Here is a tiny trained network, its code and every weight. The questions are about switching its units off for an input and a class, where a switched-off unit gives its printed mean instead of its output.

import numpy as np


def w(rows, s, z=0):
    codes = np.array(rows[::2]) - 128.0
    scale = np.full(codes.shape[1], s)
    scale[-1] = z or s
    return codes * scale


def f(y):
    return y / 2 * (1 + np.tanh(0.7978845608 * (y + 0.044715 * y**3)))


def log_softmax(a):
    a = a - a.max(-1, keepdims=True)
    return a - np.log(np.exp(a).sum(-1, keepdims=True))


def net(x, mask):
    res = np.array(x, float).reshape(1, 4) / 4 @ E
    y = f(res @ A[0][:, :-1].T + A[0][:, -1])
    res = res + np.where(mask, y, B[0][:, -1]) @ B[0][:, :-1]
    return log_softmax(res[-1] @ U[:, :-1].T + U[:, -1])


A, B = {}, {}
E = w([
[127,121,123,131,128],'x0',
[129,137,136,131,118],'x1',
[8,144,172,150,173],'x2',
[152,211,67,196,188],'x3',
],0.012)
A[0] = w([
[213,121,83,116,130,175],'n0',
[146,132,145,100,80,181],'n1',
[72,91,157,112,108,140],'n2',
[104,48,127,75,103,198],'n3',
[98,57,180,60,77,241],'n4',
[139,63,153,83,125,206],'n5',
[74,111,160,110,119,138],'n6',
[231,116,92,105,97,254],'n7',
[69,178,99,206,160,127],'n8',
[2,161,167,163,132,179],'n9',
[151,218,86,178,162,192],'n10',
[45,119,178,154,175,178],'n11',
],0.012,0.0071)
B[0] = w([
[190,132,133,177,98,208],'n0',
[176,170,159,112,99,169],'n1',
[106,153,71,152,88,180],'n2',
[130,232,139,92,73,211],'n3',
[101,207,126,116,47,253],'n4',
[161,190,161,116,56,200],'n5',
[83,166,79,158,112,173],'n6',
[246,103,168,138,126,249],'n7',
[78,97,131,98,159,196],'n8',
[58,142,86,117,144,231],'n9',
[132,28,142,191,206,230],'n10',
[41,150,77,112,133,212],'n11',
],0.012,0.014)
U = w([
[191,154,255,16,25,231],'0',
[207,29,143,199,158,224],'1',
[68,175,10,63,54,2],'2',
[55,58,70,54,251,60],'3',
],0.0076,0.00092)

Each question gives the input, the list of numbers given to net, and the class t.
The units are the neurons (one row each of A and B). Each row of codes is followed by its name. A weight is (code - 128) times the scale printed after its matrix; where a second scale follows, it is the last column's (A, B and U).
mask holds one flag per neuron, in row order. A switched-off neuron (its flag False) gives its mean, the last column of its row in B, instead of its output. The means were averaged over made-up inputs and are rounded, as every weight is.
A unit's drop is (log p(t) with every unit on - log p(t) with that unit switched off) / (log p(t) with every unit on - log p(t) with every unit switched off).
The circuit of an input: a set's keep is (log p(t) with only the set's units on - log p(t) with every unit switched off) / (log p(t) with every unit on - log p(t) with every unit switched off). Starting from all 12 units, units are removed one at a time, each time the one whose removal leaves the highest keep (on an exact tie, the one counted first), for as long as the keep stays at least 0.8.
circuit, biggest first: the units of the circuit, biggest drop first
top k neurons: the k neurons with the biggest drops, biggest first
drop when u is switched off: that unit's drop, to one decimal
input [3,4,-1,1], class 1: circuit, biggest first => (n4, n3)
input [-7,5,1,-6], class 2: circuit, biggest first => (n7)
input [8,-7,1,8], class 3: top 2 neurons => (n8, n7)
input [4,-2,4,1], class 3: top 3 neurons => (n4, n3, n5)
input [3,-2,1,-6], class 2: top 3 neurons => (n7, n2, n6)
input [-3,-1,1,1], class 3: top 2 neurons => (n4, n7)
input [3,0,1,-8], class 2: top 2 neurons => (n7, n2)
input [-4,-2,-1,7], class 1: drop when n10 is switched off => 0.0
input [-5,-2,8,-7], class 2: drop when n10 is switched off => 0.0
input [-5,4,-2,1], class 1: top 2 neurons => (n4, n3)
